Below is a small trained network, with its code and all its weights. Each question gives an input and a target symbol and asks what happens when units are switched off, that is, made to give their printed mean instead of their output.

import numpy as np


def w(rows, s, z=0):
    codes = np.array(rows[::2]) - 128.0
    scale = np.full(codes.shape[1], s)
    scale[-1] = z or s
    return codes * scale


def f(y):
    return np.maximum(y, 0)


def softmax(a):
    e = np.exp(a - a.max(-1, keepdims=True))
    return e / e.sum(-1, keepdims=True)


def log_softmax(a):
    a = a - a.max(-1, keepdims=True)
    return a - np.log(np.exp(a).sum(-1, keepdims=True))


def net(x, mask):
    ids = ['ΛΦΨΩαβδεζημξπστ'.index(c) for c in x.split()]
    T = len(ids)
    res = E[ids] + P[:T]
    r = res
    for j in range(2):
        rows = slice(3 * j, 3 * j + 3)
        q, k, v = (r @ M[0][rows].T for M in (Q, K, V))
        z = softmax(np.where(np.tri(T) > 0, q @ k.T / 3**0.5, -1e9)) @ v
        o = O[0][rows]
        res = res + np.where(mask[j], z, o[:, -1]) @ o[:, :-1]
    y = f(res @ A[0][:, :-1].T + A[0][:, -1])
    res = res + np.where(mask[2:26], y, B[0][:, -1]) @ B[0][:, :-1]
    return log_softmax(res[-1] @ U[:, :-1].T + U[:, -1])


Q, K, V, O, A, B = {}, {}, {}, {}, {}, {}
E = w([
[133,114,117],'Λ',
[166,87,102],'Φ',
[194,125,89],'Ψ',
[112,138,151],'Ω',
[131,118,111],'α',
[100,189,137],'β',
[201,88,244],'δ',
[158,189,101],'ε',
[92,114,164],'ζ',
[191,158,118],'η',
[82,97,117],'μ',
[137,109,90],'ξ',
[88,63,147],'π',
[65,125,151],'σ',
[104,138,146],'τ',
],0.011)
P = w([
[98,1,143],'0',
[98,15,138],'1',
[108,30,120],'2',
[133,57,118],'3',
[152,81,117],'4',
[158,79,122],'5',
[167,85,118],'6',
[177,91,112],'7',
],0.0016)
Q[0] = w([
[138,102,128],'h0',
[90,156,190],'h0',
[144,74,127],'h0',
[2,149,132],'h1',
[154,112,160],'h1',
[187,131,36],'h1',
],0.03)
K[0] = w([
[161,119,158],'h0',
[48,184,145],'h0',
[183,117,173],'h0',
[182,26,196],'h1',
[109,179,148],'h1',
[141,116,2],'h1',
],0.024)
V[0] = w([
[146,184,74],'h0',
[172,138,229],'h0',
[91,102,59],'h0',
[197,114,255],'h1',
[97,128,204],'h1',
[191,163,201],'h1',
],0.0052)
O[0] = w([
[166,52,108,81],'h0',
[147,252,62,127],'h0',
[105,27,195,163],'h0',
[244,174,235,251],'h1',
[162,78,216,36],'h1',
[155,229,215,93],'h1',
],0.0038,0.00018)
A[0] = w([
[86,104,155,32],'n0',
[144,106,122,48],'n1',
[25,143,141,141],'n2',
[147,141,124,145],'n3',
[140,125,137,64],'n4',
[113,166,7,100],'n5',
[146,102,122,28],'n6',
[192,103,141,119],'n7',
[168,123,110,255],'n8',
[140,71,102,112],'n9',
[115,102,115,52],'n10',
[163,152,122,159],'n11',
[123,170,166,90],'n12',
[139,145,153,233],'n13',
[45,148,96,63],'n14',
[112,92,189,83],'n15',
[128,164,158,108],'n16',
[81,135,109,72],'n17',
[125,100,208,129],'n18',
[68,123,187,64],'n19',
[138,99,173,36],'n20',
[70,45,126,210],'n21',
[172,141,104,126],'n22',
[144,48,91,109],'n23',
],0.015,0.0023)
B[0] = w([
[107,169,76,146],'n0',
[147,133,158,136],'n1',
[81,186,226,210],'n2',
[134,146,113,157],'n3',
[108,133,127,130],'n4',
[179,45,33,198],'n5',
[153,139,168,136],'n6',
[122,152,207,199],'n7',
[180,187,124,239],'n8',
[131,56,159,200],'n9',
[150,91,129,140],'n10',
[147,158,98,181],'n11',
[153,71,149,164],'n12',
[170,140,102,199],'n13',
[131,104,224,166],'n14',
[122,145,59,165],'n15',
[145,79,143,161],'n16',
[138,104,178,144],'n17',
[153,106,49,181],'n18',
[181,217,146,171],'n19',
[83,106,85,143],'n20',
[3,144,82,251],'n21',
[151,164,169,183],'n22',
[138,24,166,230],'n23',
],0.038,0.0033)
U = w([
[171,128,22,190],'Λ',
[211,85,149,128],'Φ',
[112,154,108,196],'Ψ',
[173,225,156,89],'Ω',
[65,115,63,64],'α',
[115,35,74,65],'β',
[91,193,59,134],'δ',
[119,133,117,11],'ε',
[105,95,97,200],'ζ',
[73,211,172,2],'η',
[100,106,116,190],'μ',
[132,155,254,181],'ξ',
[122,41,205,105],'π',
[99,169,122,201],'σ',
[55,114,179,71],'τ',
],0.0055,0.0047)

Each question gives the input, a string of symbols that net reads in full, and the target symbol t.
The units are the heads (3 rows each of Q, K, V and O) and the neurons (one row each of A and B). Each row of codes is followed by its name. A weight is (code - 128) times the scale printed after its matrix; where a second scale follows, it is the last column's (O, A, B and U).
mask holds one flag per unit, heads first, then neurons. A switched-off unit (its flag False) gives its mean, the last column of its rows in O or B, instead of its output. The means were averaged over made-up inputs and are rounded, as every weight is.
A unit's drop is (log p(t) with every unit on - log p(t) with that unit switched off) / (log p(t) with every unit on - log p(t) with every unit switched off).
The circuit of an input: a set's keep is (log p(t) with only the set's units on - log p(t) with every unit switched off) / (log p(t) with every unit on - log p(t) with every unit switched off). Starting from the 12 units with the biggest drops (on a tie, the unit counted first), units are removed one at a time, each time the one whose removal leaves the highest keep (on an exact tie, the one counted first), for as long as the keep stays at least 0.8.
units of the circuit, in order: the units of the circuit, biggest drop first
most important unit: the unit with the biggest drop
top k neurons: the k neurons with the biggest drops, biggest first
which heads matter: for each layer, one digit per head in row order, 1 if its drop is at least 0.15 and else 0, layers parted by /
drop when u is switched off: that unit's drop, to one decimal
input Ω η μ δ α β, target Λ: most important unit	h1
input δ β η π, target Λ: top 3 neurons	n18, n2, n15
input δ Ω ζ, target Λ: which heads matter	01
input τ β μ Φ β β η Ψ, target Φ: top 3 neurons	n21, n5, n2
input α δ β Ψ β Φ, target Λ: units of the circuit, in order	h0, n5
input ε δ π Ω Ψ β Φ, target Λ: units of the circuit, in order	h0, n5, n2
input η Ψ Φ Φ δ β Φ, target Φ: which heads matter	10
input β Ψ Ψ ζ δ ξ, target Λ: which heads matter	10
input η Ψ β, target ξ: top 3 neurons	n2, n21, n14
input ε Φ σ, target η: top 2 neurons	n2, n21
input δ η ξ ε β ζ η μ, target Λ: which heads matter	01
input ζ ξ ζ β δ ξ η Λ, target Λ: top 2 neurons	n2, n5
input σ σ Φ Ψ, target Φ: top 2 neurons	n21, n5
input ε δ β Φ Ψ, target Λ: most important unit	n5
input δ β β, target Φ: drop when n12 is switched off	0.5
input Ψ ζ π, target α: drop when h1 is switched off	0.1
input Φ δ β Ψ Φ Λ ε β, target Φ: drop when n12 is switched off	0.4
